Here is a tiny trained network, its code and every weight. The questions are about switching its units off for an input and a target symbol, where a switched-off unit gives its printed mean instead of its output.

import numpy as np


def w(rows, s, z=0):
    codes = np.array(rows[::2]) - 128.0
    scale = np.full(codes.shape[1], s)
    scale[-1] = z or s
    return codes * scale


def f(y):
    return np.maximum(y, 0)


def softmax(a):
    e = np.exp(a - a.max(-1, keepdims=True))
    return e / e.sum(-1, keepdims=True)


def log_softmax(a):
    a = a - a.max(-1, keepdims=True)
    return a - np.log(np.exp(a).sum(-1, keepdims=True))


def net(x, mask):
    ids = ['αδεημπτφ'.index(c) for c in x.split()]
    T = len(ids)
    res = E[ids] + P[:T]
    r = res
    for j in range(2):
        rows = slice(3 * j, 3 * j + 3)
        q, k, v = (r @ M[0][rows].T for M in (Q, K, V))
        z = softmax(np.where(np.tri(T) > 0, q @ k.T / 3**0.5, -1e9)) @ v
        o = O[0][rows]
        res = res + np.where(mask[j], z, o[:, -1]) @ o[:, :-1]
    y = f(res @ A[0][:, :-1].T + A[0][:, -1])
    res = res + np.where(mask[2:26], y, B[0][:, -1]) @ B[0][:, :-1]
    return log_softmax(res[-1] @ U[:, :-1].T + U[:, -1])


Q, K, V, O, A, B = {}, {}, {}, {}, {}, {}
E = w([
[254,205,170,108,87,171,135,186,179,76,205],'α',
[108,125,69,74,197,125,74,123,162,107,143],'δ',
[94,138,200,154,164,52,163,157,69,181,219],'ε',
[173,108,164,86,78,115,112,85,90,168,96],'η',
[113,140,209,211,114,35,94,94,143,119,19],'μ',
[122,218,122,166,140,151,106,77,32,142,106],'π',
[139,137,84,102,27,72,195,146,163,134,122],'τ',
[99,210,132,202,195,97,132,183,133,66,139],'φ',
],0.018)
P = w([
[2,224,190,82,58,150,215,174,106,137,5],'0',
[147,86,183,181,153,173,119,107,122,142,86],'1',
[173,114,151,160,155,153,94,144,140,143,66],'2',
[129,141,138,116,106,99,71,108,147,105,147],'3',
[148,150,125,135,125,108,75,137,144,134,145],'4',
[158,155,114,122,99,86,76,125,136,112,155],'5',
[157,158,105,121,96,84,72,136,136,118,156],'6',
[175,158,99,144,125,101,77,173,138,147,123],'7',
[192,153,87,150,133,110,81,194,136,157,93],'8',
[189,162,93,156,133,96,90,176,126,161,130],'9',
[179,172,107,151,124,80,82,156,138,151,171],'10',
],0.0093)
Q[0] = w([
[17,64,127,161,152,188,155,68,149,91,113],'head 1',
[2,33,188,126,140,213,207,91,56,72,93],'head 1',
[124,172,160,120,244,83,103,101,97,149,66],'head 1',
[112,85,30,13,234,176,198,98,199,110,159],'head 2',
[185,251,178,152,52,23,115,173,48,180,88],'head 2',
[97,34,9,62,203,206,84,131,155,138,195],'head 2',
],0.007)
K[0] = w([
[255,114,120,159,123,159,124,109,120,105,175],'head 1',
[180,80,129,169,165,151,73,91,182,119,205],'head 1',
[134,198,177,157,98,133,113,159,161,99,115],'head 1',
[174,17,109,156,169,85,45,98,139,167,138],'head 2',
[133,190,213,105,103,151,169,150,153,133,150],'head 2',
[119,95,67,142,198,103,56,58,156,133,178],'head 2',
],0.0093)
V[0] = w([
[142,90,24,84,124,190,146,112,118,154,99],'head 1',
[24,102,30,159,208,197,156,165,25,9,99],'head 1',
[49,145,139,81,119,103,75,46,134,113,19],'head 1',
[24,200,140,116,158,90,164,131,99,114,82],'head 2',
[81,92,63,135,121,15,225,41,90,208,79],'head 2',
[80,114,92,149,202,117,118,215,205,2,111],'head 2',
],0.0063)
O[0] = w([
[232,226,8,59,99,181,179,41,144,174,91,44],'head 1',
[111,80,28,170,140,171,48,160,80,53,59,100],'head 1',
[119,112,133,200,156,140,55,43,163,162,141,249],'head 1',
[96,132,64,142,29,180,130,240,40,120,85,246],'head 2',
[47,86,49,163,109,184,98,202,161,227,121,133],'head 2',
[84,80,134,125,88,185,253,90,95,82,93,99],'head 2',
],0.0076,0.013)
A[0] = w([
[93,189,129,182,139,134,149,112,89,61,170,76],'neuron 1',
[185,130,178,131,125,150,75,128,82,150,58,166],'neuron 2',
[147,96,187,179,165,167,69,56,138,98,139,180],'neuron 3',
[82,134,196,112,131,178,150,111,84,182,111,140],'neuron 4',
[175,65,170,129,128,136,140,146,203,100,173,200],'neuron 5',
[141,66,125,112,1,203,159,123,39,163,101,1],'neuron 6',
[123,105,101,169,160,179,69,111,158,88,111,91],'neuron 7',
[46,107,152,160,135,182,131,192,98,102,170,136],'neuron 8',
[106,92,188,92,141,85,124,206,79,185,119,139],'neuron 9',
[128,96,221,157,100,100,125,137,131,73,96,127],'neuron 10',
[78,72,106,174,114,76,87,48,174,88,120,207],'neuron 11',
[81,127,67,138,137,254,102,151,113,169,199,193],'neuron 12',
[93,136,39,93,76,168,135,173,175,188,132,155],'neuron 13',
[123,98,142,138,47,132,103,84,34,127,136,113],'neuron 14',
[169,118,115,107,198,130,101,64,140,178,107,125],'neuron 15',
[37,84,169,92,144,68,115,126,124,167,149,151],'neuron 16',
[94,136,139,141,183,154,161,100,5,191,180,143],'neuron 17',
[130,155,153,96,132,117,51,80,173,190,140,113],'neuron 18',
[102,91,162,123,137,105,69,164,59,94,83,127],'neuron 19',
[173,136,121,95,232,114,164,41,162,67,163,186],'neuron 20',
[83,120,111,219,127,119,153,149,136,157,159,164],'neuron 21',
[79,170,155,119,120,162,96,116,95,130,116,93],'neuron 22',
[133,162,150,161,137,148,136,241,196,77,121,149],'neuron 23',
[75,89,156,157,63,141,95,192,69,142,161,221],'neuron 24',
],0.0075,0.0027)
B[0] = w([
[91,143,157,86,179,106,153,48,135,140,117,157],'neuron 1',
[92,194,121,138,120,142,133,158,149,160,157,188],'neuron 2',
[74,142,118,136,115,166,134,197,137,140,124,185],'neuron 3',
[168,153,179,152,63,57,63,151,115,132,119,154],'neuron 4',
[47,226,60,85,94,160,194,169,156,190,150,152],'neuron 5',
[180,74,181,132,124,95,104,124,187,138,167,156],'neuron 6',
[142,171,209,198,105,155,117,85,161,103,132,167],'neuron 7',
[170,80,116,120,142,170,187,102,183,81,149,198],'neuron 8',
[60,51,112,103,84,175,148,200,153,102,132,187],'neuron 9',
[84,162,60,170,170,132,157,131,124,178,132,206],'neuron 10',
[154,128,83,181,119,191,131,91,120,163,95,187],'neuron 11',
[185,75,148,131,162,54,78,147,76,43,21,174],'neuron 12',
[235,205,140,95,145,167,255,96,88,165,144,158],'neuron 13',
[139,131,163,144,48,57,134,126,187,161,155,177],'neuron 14',
[116,22,152,142,214,171,35,131,165,172,121,133],'neuron 15',
[160,74,132,84,81,138,200,185,84,111,96,175],'neuron 16',
[46,172,5,96,87,99,67,148,116,99,90,153],'neuron 17',
[177,89,141,131,141,135,126,112,167,154,117,153],'neuron 18',
[113,145,173,147,132,149,182,133,196,126,179,214],'neuron 19',
[201,97,145,100,53,190,98,146,29,104,94,161],'neuron 20',
[136,123,127,115,129,101,176,83,162,130,131,204],'neuron 21',
[114,172,170,120,146,161,75,126,109,141,124,165],'neuron 22',
[160,117,105,122,186,44,148,144,122,77,121,176],'neuron 23',
[122,97,45,99,142,118,123,66,141,132,106,252],'neuron 24',
],0.0065,0.024)
U = w([
[132,184,195,140,74,145,162,170,75,82,156,177],'α',
[139,106,155,135,136,231,164,105,49,100,74,114],'δ',
[92,104,114,122,134,93,122,175,62,102,159,115],'ε',
[180,72,254,100,135,75,67,126,166,169,155,113],'η',
[76,162,137,158,157,136,172,80,157,189,146,109],'μ',
[117,139,158,180,91,81,24,138,70,58,107,200],'π',
[195,122,94,117,145,102,192,62,103,182,117,195],'τ',
[157,100,185,172,199,70,154,66,126,69,139,3],'φ',
],0.0068,0.0019)

Each question gives the input, a string of symbols that net reads in full, and the target symbol t.
The units are the heads (3 rows each of Q, K, V and O) and the neurons (one row each of A and B). Each row of codes is followed by its name. A weight is (code - 128) times the scale printed after its matrix; where a second scale follows, it is the last column's (O, A, B and U).
mask holds one flag per unit, heads first, then neurons. A switched-off unit (its flag False) gives its mean, the last column of its rows in O or B, instead of its output. The means were averaged over made-up inputs and are rounded, as every weight is.
A unit's drop is (log p(t) with every unit on - log p(t) with that unit switched off) / (log p(t) with every unit on - log p(t) with every unit switched off).
The circuit of an input: a set's keep is (log p(t) with only the set's units on - log p(t) with every unit switched off) / (log p(t) with every unit on - log p(t) with every unit switched off). Starting from the 12 units with the biggest drops (on a tie, the unit counted first), units are removed one at a time, each time the one whose removal leaves the highest keep (on an exact tie, the one counted first), for as long as the keep stays at least 0.8.
units of the circuit, in order: the units of the circuit, biggest drop first
top k neurons: the k neurons with the biggest drops, biggest first
which heads matter: for each layer, one digit per head in row order, 1 if its drop is at least 0.15 and else 0, layers parted by /
drop of u: that unit's drop, to one decimal
input δ π μ μ α τ π, target δ: which heads matter => 01
input π π φ φ, target φ: which heads matter => 00
input α μ δ μ π π π ε, target α: which heads matter => 01
input π μ δ τ μ μ, target μ: units of the circuit, in order => neuron 12; neuron 20
input μ μ α, target μ: units of the circuit, in order => head 1; neuron 5; head 2; neuron 12
input ε μ π τ α π π τ τ, target ε: top 2 neurons => neuron 9; neuron 11
input μ μ μ ε μ φ μ μ α, target μ: units of the circuit, in order => head 1; neuron 5; head 2
input δ τ δ μ α, target δ: top 3 neurons => neuron 20; neuron 15; neuron 14
input η δ π α α ε π π α η τ, target η: units of the circuit, in order => head 2; neuron 24
input α μ μ δ η π μ μ π, target α: units of the circuit, in order => head 2; neuron 24; neuron 20
input η ε μ μ μ μ μ α, target η: units of the circuit, in order => head 2
input τ α π π δ μ μ μ μ, target τ: top 2 neurons => neuron 13; neuron 3
input τ μ μ α, target τ: units of the circuit, in order => head 2; head 1; neuron 13
input η π φ μ μ π μ τ, target τ: units of the circuit, in order => neuron 13; head 1
input μ ε μ η, target η: units of the circuit, in order => head 2; neuron 6; neuron 14
input τ μ μ μ α π ε μ ε, target τ: top 3 neurons => neuron 13; neuron 3; neuron 21
input τ μ τ π δ τ π δ, target δ: top 2 neurons => neuron 20; neuron 14
input μ τ μ μ ε μ π τ, target τ: top 2 neurons => neuron 13; neuron 24
input η μ τ μ ε α π, target η: top neuron => neuron 18
input φ μ α, target φ: top 2 neurons => neuron 23; neuron 6
input φ π η η μ μ τ π τ μ α, target φ: top neuron => neuron 23
input μ μ ε, target ε: top 2 neurons => neuron 17; neuron 9
input τ α η τ μ π π, target τ: drop of neuron 5 => -0.1
input μ μ ε δ τ τ μ μ α η, target μ: drop of neuron 15 => 0.0
input τ μ ε ε μ ε τ η φ α μ, target τ: drop of head 2 => 0.7
input φ α μ μ μ π π μ, target φ: top 3 neurons => neuron 6; neuron 5; neuron 8
